Below are the code and all the weights of a small trained network. Each question names an input and a class and asks about switching units off, where a switched-off unit gives its printed mean instead of its output.

import numpy as np


def w(rows, s, z=0):
    codes = np.array(rows[::2]) - 128.0
    scale = np.full(codes.shape[1], s)
    scale[-1] = z or s
    return codes * scale


def f(y):
    return y / 2 * (1 + np.tanh(0.7978845608 * (y + 0.044715 * y**3)))


def log_softmax(a):
    a = a - a.max(-1, keepdims=True)
    return a - np.log(np.exp(a).sum(-1, keepdims=True))


def net(x, mask):
    res = np.array(x, float).reshape(1, 4) / 4 @ E
    y = f(res @ A[0][:, :-1].T + A[0][:, -1])
    res = res + np.where(mask, y, B[0][:, -1]) @ B[0][:, :-1]
    return log_softmax(res[-1] @ U[:, :-1].T + U[:, -1])


A, B = {}, {}
E = w([
[160,170,127,100,90,164,122],'x0',
[70,128,181,117,83,182,247],'x1',
[197,96,63,109,140,134,175],'x2',
[141,48,158,91,40,100,133],'x3',
],0.014)
A[0] = w([
[254,70,7,53,145,48,106,247],'neuron 0',
[73,64,238,127,43,74,116,205],'neuron 1',
[70,193,198,154,102,235,216,105],'neuron 2',
[146,208,82,197,249,105,43,193],'neuron 3',
[121,72,202,87,104,20,97,180],'neuron 4',
[134,97,56,207,230,45,143,121],'neuron 5',
],0.0091,0.0013)
B[0] = w([
[228,116,183,224,182,138,160,240],'neuron 0',
[51,89,166,169,67,150,106,244],'neuron 1',
[159,130,103,38,93,186,191,241],'neuron 2',
[54,248,105,96,244,71,28,252],'neuron 3',
[110,118,148,215,89,90,68,195],'neuron 4',
[101,104,56,156,198,96,114,201],'neuron 5',
],0.011,0.015)
U = w([
[80,69,47,90,163,127,173,45],'0',
[102,239,92,117,195,106,52,163],'1',
[251,108,129,173,145,118,127,52],'2',
[140,165,138,32,78,201,208,251],'3',
[73,104,159,158,51,133,94,105],'4',
],0.011,0.0029)

Each question gives the input, the list of numbers given to net, and the class t.
The units are the neurons (one row each of A and B). Each row of codes is followed by its name. A weight is (code - 128) times the scale printed after its matrix; where a second scale follows, it is the last column's (A, B and U).
mask holds one flag per neuron, in row order. A switched-off neuron (its flag False) gives its mean, the last column of its row in B, instead of its output. The means were averaged over made-up inputs and are rounded, as every weight is.
A unit's drop is (log p(t) with every unit on - log p(t) with that unit switched off) / (log p(t) with every unit on - log p(t) with every unit switched off).
The circuit of an input: a set's keep is (log p(t) with only the set's units on - log p(t) with every unit switched off) / (log p(t) with every unit on - log p(t) with every unit switched off). Starting from all 6 units, units are removed one at a time, each time the one whose removal leaves the highest keep (on an exact tie, the one counted first), for as long as the keep stays at least 0.8.
circuit, biggest first: the units of the circuit, biggest drop first
unit that matters most: the unit with the biggest drop
top k neurons: the k neurons with the biggest drops, biggest first
drop of u: that unit's drop, to one decimal
input [-4,1,1,0], class 0: top 3 neurons -> (neuron 3; neuron 0; neuron 1)
input [-5,6,7,4], class 3: unit that matters most -> neuron 5
input [7,1,4,-4], class 3: circuit, biggest first -> (neuron 3; neuron 5)
input [-6,4,0,-5], class 0: circuit, biggest first -> (neuron 3; neuron 2)
input [-1,6,5,8], class 4: top 2 neurons -> (neuron 1; neuron 4)
input [8,2,7,2], class 2: top 2 neurons -> (neuron 0; neuron 2)
input [-5,3,8,-5], class 0: top 3 neurons -> (neuron 3; neuron 5; neuron 4)
input [-1,7,-4,4], class 3: top 3 neurons -> (neuron 2; neuron 3; neuron 5)
input [3,-3,-5,2], class 4: top 2 neurons -> (neuron 3; neuron 5)
input [1,-7,3,3], class 2: drop of neuron 0 -> 2.7
input [-3,1,6,6], class 2: drop of neuron 2 -> 0.0
input [-8,1,3,4], class 4: drop of neuron 4 -> 0.2
